Here is a tiny trained network, its code and every weight. The questions are about switching its units off for an input and a target symbol, where a switched-off unit gives its printed mean instead of its output.

import numpy as np


def w(rows, s, z=0):
    codes = np.array(rows[::2]) - 128.0
    scale = np.full(codes.shape[1], s)
    scale[-1] = z or s
    return codes * scale


def f(y):
    return y / 2 * (1 + np.tanh(0.7978845608 * (y + 0.044715 * y**3)))


def softmax(a):
    e = np.exp(a - a.max(-1, keepdims=True))
    return e / e.sum(-1, keepdims=True)


def log_softmax(a):
    a = a - a.max(-1, keepdims=True)
    return a - np.log(np.exp(a).sum(-1, keepdims=True))


def net(x, mask):
    ids = ['αζηθλμξπ'.index(c) for c in x.split()]
    T = len(ids)
    res = E[ids] + P[:T]
    q, k, v = (res @ M[0].T for M in (Q, K, V))
    z = softmax(np.where(np.tri(T) > 0, q @ k.T / 3**0.5, -1e9)) @ v
    res = res + np.where(mask[0], z, O[0][:, -1]) @ O[0][:, :-1]
    y = f(res @ A[0][:, :-1].T + A[0][:, -1])
    res = res + np.where(mask[1:25], y, B[0][:, -1]) @ B[0][:, :-1]
    return log_softmax(res[-1] @ U[:, :-1].T + U[:, -1])


Q, K, V, O, A, B = {}, {}, {}, {}, {}, {}
E = w([
[222,182,59,72],'α',
[219,17,110,146],'ζ',
[168,173,11,2],'η',
[134,106,178,55],'θ',
[176,116,230,123],'λ',
[145,215,156,19],'μ',
[255,86,131,167],'ξ',
[215,201,179,104],'π',
],0.0082)
P = w([
[224,141,145,37],'0',
[101,161,230,70],'1',
[82,156,152,1],'2',
[161,53,82,191],'3',
[157,139,163,185],'4',
[12,125,178,56],'5',
[48,72,130,85],'6',
],0.0089)
Q[0] = w([
[145,192,196,144],'H1',
[184,74,185,9],'H1',
[231,118,134,101],'H1',
],0.012)
K[0] = w([
[109,81,88,72],'H1',
[252,106,128,93],'H1',
[189,117,173,54],'H1',
],0.016)
V[0] = w([
[109,3,34,90],'H1',
[165,186,67,147],'H1',
[188,112,181,213],'H1',
],0.025)
O[0] = w([
[205,62,8,130,100],'H1',
[66,179,63,176,255],'H1',
[196,145,204,210,121],'H1',
],0.017,0.0076)
A[0] = w([
[109,48,150,164,139],'N1',
[252,94,227,10,96],'N2',
[9,110,140,175,74],'N3',
[206,85,151,112,150],'N4',
[165,37,162,17,116],'N5',
[156,121,102,95,182],'N6',
[142,157,120,125,154],'N7',
[112,229,80,205,86],'N8',
[155,79,195,35,189],'N9',
[185,180,105,97,151],'N10',
[212,117,135,40,203],'N11',
[182,148,97,202,116],'N12',
[145,156,152,97,125],'N13',
[190,164,128,144,142],'N14',
[88,89,120,139,94],'N15',
[119,169,115,178,141],'N16',
[204,176,134,151,61],'N17',
[172,221,156,173,144],'N18',
[121,104,128,61,184],'N19',
[109,134,52,251,98],'N20',
[98,96,98,187,144],'N21',
[101,34,77,89,2],'N22',
[73,112,190,134,62],'N23',
[103,134,110,254,57],'N24',
],0.0072,0.0053)
B[0] = w([
[87,228,82,86,129],'N1',
[200,43,77,92,184],'N2',
[175,232,135,120,218],'N3',
[103,219,119,78,174],'N4',
[72,141,195,208,146],'N5',
[129,117,118,156,165],'N6',
[133,102,147,145,153],'N7',
[151,141,242,216,254],'N8',
[52,47,98,96,150],'N9',
[102,99,153,108,163],'N10',
[31,84,99,155,165],'N11',
[121,47,62,128,182],'N12',
[167,84,106,103,141],'N13',
[110,92,126,130,168],'N14',
[142,191,149,109,132],'N15',
[147,115,158,178,186],'N16',
[57,110,182,95,166],'N17',
[216,12,75,150,221],'N18',
[60,141,183,144,160],'N19',
[95,164,127,181,214],'N20',
[134,171,126,137,159],'N21',
[254,213,160,97,159],'N22',
[172,165,50,72,159],'N23',
[120,115,188,132,158],'N24',
],0.0098,0.0084)
U = w([
[88,142,84,228,253],'α',
[130,64,3,185,144],'ζ',
[185,157,10,129,16],'η',
[53,43,128,124,61],'θ',
[190,82,121,60,114],'λ',
[112,113,143,58,90],'μ',
[162,57,132,217,148],'ξ',
[235,154,166,100,32],'π',
],0.005,0.0039)

Each question gives the input, a string of symbols that net reads in full, and the target symbol t.
The units are the heads (3 rows each of Q, K, V and O) and the neurons (one row each of A and B). Each row of codes is followed by its name. A weight is (code - 128) times the scale printed after its matrix; where a second scale follows, it is the last column's (O, A, B and U).
mask holds one flag per unit, heads first, then neurons. A switched-off unit (its flag False) gives its mean, the last column of its rows in O or B, instead of its output. The means were averaged over made-up inputs and are rounded, as every weight is.
A unit's drop is (log p(t) with every unit on - log p(t) with that unit switched off) / (log p(t) with every unit on - log p(t) with every unit switched off).
The circuit of an input: a set's keep is (log p(t) with only the set's units on - log p(t) with every unit switched off) / (log p(t) with every unit on - log p(t) with every unit switched off). Starting from the 12 units with the biggest drops (on a tie, the unit counted first), units are removed one at a time, each time the one whose removal leaves the highest keep (on an exact tie, the one counted first), for as long as the keep stays at least 0.8.
circuit, biggest first: the units of the circuit, biggest drop first
k most important neurons: the k neurons with the biggest drops, biggest first
drop when u is switched off: that unit's drop, to one decimal
input ζ ζ α ζ α η μ, target ζ: circuit, biggest first	(H1, N11)
input ζ π ζ, target ζ: circuit, biggest first	(H1, N11, N12)
input η ζ ζ, target η: circuit, biggest first	(H1, N22)
input π α θ, target π: circuit, biggest first	(H1, N3, N23)
input ξ α π α μ π, target ξ: circuit, biggest first	(H1, N18, N4)
input ξ α α α ξ ζ, target ξ: circuit, biggest first	(H1, N18)
input ζ α η θ λ θ π, target ζ: most important neuron	(N8)
input ζ α α ξ ζ ξ π, target ζ: circuit, biggest first	(H1, N8, N12)
input ζ ζ α η α α ξ, target ζ: circuit, biggest first	(H1, N8)
input η λ α ζ, target θ: circuit, biggest first	(H1, N9)
input ζ η α α, target η: 2 most important neurons	(N22, N8)
input π ξ ξ, target π: 2 most important neurons	(N3, N23)
input λ α ξ, target λ: 2 most important neurons	(N2, N23)
input ζ α η, target ζ: most important neuron	(N11)
input θ ξ η, target θ: drop when H1 is switched off	0.8
input ζ α λ ξ ζ, target ζ: drop when N12 is switched off	0.3
input ζ α η π ξ λ μ, target ζ: drop when H1 is switched off	1.4
